Below are the code and all the weights of a small trained network. Each question names an input and a target symbol and asks about switching units off, where a switched-off unit gives its printed mean instead of its output.

import numpy as np


def w(rows, s, z=0):
    codes = np.array(rows[::2]) - 128.0
    scale = np.full(codes.shape[1], s)
    scale[-1] = z or s
    return codes * scale


def norm(h):
    return h / np.sqrt((h * h).mean(-1, keepdims=True) + 1e-5)


def f(y):
    return y / 2 * (1 + np.tanh(0.7978845608 * (y + 0.044715 * y**3)))


def softmax(a):
    e = np.exp(a - a.max(-1, keepdims=True))
    return e / e.sum(-1, keepdims=True)


def log_softmax(a):
    a = a - a.max(-1, keepdims=True)
    return a - np.log(np.exp(a).sum(-1, keepdims=True))


def net(x, mask):
    ids = ['αγεηθπ'.index(c) for c in x.split()]
    T = len(ids)
    res = E[ids] + P[:T]
    u = 0
    for l in range(2):
        r = norm(res)
        for j in range(2):
            rows = slice(3 * j, 3 * j + 3)
            q, k, v = (r @ M[l][rows].T for M in (Q, K, V))
            z = softmax(np.where(np.tri(T) > 0, q @ k.T / 3**0.5, -1e9)) @ v
            o = O[l][rows]
            res = res + np.where(mask[u + j], z, o[:, -1]) @ o[:, :-1]
        u += 2
        y = f(norm(res) @ A[l][:, :-1].T + A[l][:, -1])
        res = res + np.where(mask[u : u + 4], y, B[l][:, -1]) @ B[l][:, :-1]
        u += 4
    return log_softmax(norm(res)[-1] @ U[:, :-1].T + U[:, -1])


Q, K, V, O, A, B = {}, {}, {}, {}, {}, {}
E = w([
[133,122,163,145,115,93],'α',
[150,126,23,151,107,56],'γ',
[147,21,116,143,77,2],'ε',
[85,114,124,74,89,149],'η',
[145,199,124,111,169,89],'θ',
[183,79,85,157,154,164],'π',
],0.0045)
P = w([
[14,89,34,246,167,160],'0',
[111,114,145,42,130,5],'1',
[139,79,125,77,96,56],'2',
[158,90,115,87,71,90],'3',
[175,94,109,93,57,114],'4',
[197,111,98,103,33,124],'5',
[207,116,93,93,27,151],'6',
],0.0014)
Q[0] = w([
[107,215,235,248,157,166],'0.h0',
[101,245,138,100,185,123],'0.h0',
[134,75,144,48,32,86],'0.h0',
[134,135,151,129,149,127],'0.h1',
[109,100,169,146,146,118],'0.h1',
[120,156,122,114,120,134],'0.h1',
],0.015)
K[0] = w([
[89,114,220,222,249,76],'0.h0',
[199,219,125,151,173,78],'0.h0',
[83,140,172,47,59,133],'0.h0',
[162,127,125,126,102,112],'0.h1',
[171,143,125,140,122,113],'0.h1',
[108,146,127,147,99,150],'0.h1',
],0.014)
V[0] = w([
[90,101,152,175,102,144],'0.h0',
[185,86,136,219,101,128],'0.h0',
[167,154,219,122,62,70],'0.h0',
[172,103,139,103,142,109],'0.h1',
[77,147,125,125,133,155],'0.h1',
[175,140,134,253,185,60],'0.h1',
],0.0061)
O[0] = w([
[74,106,161,203,131,126,109],'0.h0',
[151,25,176,191,199,138,3],'0.h0',
[63,57,173,43,144,97,185],'0.h0',
[128,118,161,73,102,124,147],'0.h1',
[139,125,96,169,151,158,79],'0.h1',
[3,234,67,74,157,91,205],'0.h1',
],0.0036,0.0023)
A[0] = w([
[218,67,116,188,232,243,24],'0.n0',
[137,74,223,96,222,174,2],'0.n1',
[2,157,185,116,217,244,80],'0.n2',
[48,240,137,128,171,202,16],'0.n3',
],0.0096,0.00098)
B[0] = w([
[131,180,181,171,117,67,251],'0.n0',
[114,176,93,103,103,93,144],'0.n1',
[2,189,172,112,96,186,180],'0.n2',
[197,81,159,111,186,155,199],'0.n3',
],0.011,0.0026)
Q[1] = w([
[196,151,141,120,58,155],'1.h0',
[45,141,59,161,247,153],'1.h0',
[84,163,139,247,235,129],'1.h0',
[197,68,156,100,6,114],'1.h1',
[92,109,140,152,226,90],'1.h1',
[85,97,79,97,196,120],'1.h1',
],0.016)
K[1] = w([
[160,169,195,142,85,194],'1.h0',
[76,166,24,62,214,115],'1.h0',
[161,223,69,138,199,22],'1.h0',
[76,36,135,250,235,179],'1.h1',
[179,85,157,74,65,68],'1.h1',
[119,78,71,55,78,87],'1.h1',
],0.013)
V[1] = w([
[253,187,219,198,62,20],'1.h0',
[98,132,10,25,126,43],'1.h0',
[246,118,157,101,203,171],'1.h0',
[178,202,74,147,123,126],'1.h1',
[181,28,60,144,80,165],'1.h1',
[85,135,149,229,179,57],'1.h1',
],0.0056)
O[1] = w([
[132,173,159,253,36,85,160],'1.h0',
[28,52,106,174,183,186,159],'1.h0',
[142,151,51,75,59,149,56],'1.h0',
[133,65,166,146,123,94,126],'1.h1',
[33,98,145,90,193,53,2],'1.h1',
[153,144,191,84,37,129,242],'1.h1',
],0.0047,0.004)
A[1] = w([
[207,161,98,127,93,65,100],'1.n0',
[109,157,8,228,203,152,1],'1.n1',
[34,217,133,111,88,132,34],'1.n2',
[239,198,131,58,217,155,81],'1.n3',
],0.013,0.0036)
B[1] = w([
[89,121,120,131,202,135,246],'1.n0',
[226,93,86,156,230,156,162],'1.n1',
[101,170,169,142,188,228,190],'1.n2',
[112,218,4,90,76,84,254],'1.n3',
],0.011,0.0063)
U = w([
[63,187,185,104,176,235,99],'α',
[209,67,74,164,236,144,132],'γ',
[28,37,141,106,145,32,59],'ε',
[192,66,151,92,2,192,64],'η',
[137,208,18,78,93,86,255],'θ',
[167,190,193,227,114,56,145],'π',
],0.0061,0.00068)

Each question gives the input, a string of symbols that net reads in full, and the target symbol t.
The units are the heads (3 rows each of Q, K, V and O) and the neurons (one row each of A and B). Each row of codes is followed by its name. A weight is (code - 128) times the scale printed after its matrix; where a second scale follows, it is the last column's (O, A, B and U).
mask holds one flag per unit, layer by layer, with each layer's heads first. A switched-off unit (its flag False) gives its mean, the last column of its rows in O or B, instead of its output. The means were averaged over made-up inputs and are rounded, as every weight is.
A unit's drop is (log p(t) with every unit on - log p(t) with that unit switched off) / (log p(t) with every unit on - log p(t) with every unit switched off).
The circuit of an input: a set's keep is (log p(t) with only the set's units on - log p(t) with every unit switched off) / (log p(t) with every unit on - log p(t) with every unit switched off). Starting from all 12 units, units are removed one at a time, each time the one whose removal leaves the highest keep (on an exact tie, the one counted first), for as long as the keep stays at least 0.8.
units of the circuit, in order: the units of the circuit, biggest drop first
most important unit: the unit with the biggest drop
top k neurons: the k neurons with the biggest drops, biggest first
top k neurons in layer l: the k neurons of layer l with the biggest drops, biggest first
heads that matter: for each layer, one digit per head in row order, 1 if its drop is at least 0.15 and else 0, layers parted by /
input ε η α γ θ γ ε, target α: units of the circuit, in order => (0.h0 1.n3)
input γ η α, target ε: top 3 neurons in layer 0 => (0.n0 0.n2 0.n3)
input ε η θ ε γ, target α: heads that matter => 10 / 01
input γ θ γ η π, target ε: heads that matter => 11 / 01
input θ α η θ, target γ: top 4 neurons => (0.n3 0.n1 0.n2 0.n0)
input ε π π α ε η ε, target α: top 2 neurons => (0.n1 1.n2)
input η θ η η α, target π: top 3 neurons => (1.n3 0.n0 1.n0)
input θ α η ε, target γ: most important unit => 1.h1
input γ α α ε ε, target ε: heads that matter => 00 / 00
input η α θ ε η θ γ, target γ: units of the circuit, in order => (0.h1 1.n3)
input γ η η θ γ η α, target ε: heads that matter => 00 / 01
input ε γ π η η, target η: units of the circuit, in order => (0.h1 1.n3 1.n0 1.n2)
input π γ α η α π θ, target η: heads that matter => 11 / 10
input η θ α, target π: most important unit => 1.h0
input θ η π γ γ π, target γ: top 2 neurons in layer 0 => (0.n3 0.n0)
input π α η α, target η: units of the circuit, in order => (0.n0 1.h1 1.n3 1.n2)
input γ γ η η α ε η, target ε: top 2 neurons in layer 0 => (0.n0 0.n2)
input η γ γ, target π: units of the circuit, in order => (0.h1 1.h0 0.n0)
input θ θ α η, target γ: top 3 neurons in layer 0 => (0.n1 0.n3 0.n0)
input η η ε θ ε α η, target π: top neuron in layer 1 => (1.n3)
input η γ α ε, target π: heads that matter => 11 / 10
input π θ α α η θ α, target η: top 2 neurons in layer 0 => (0.n0 0.n1)
input π θ π η π θ, target η: top 3 neurons => (0.n0 0.n3 0.n2)
input ε ε η π, target α: top 2 neurons => (0.n3 1.n3)
input θ θ η, target γ: top 3 neurons => (0.n3 0.n2 0.n0)
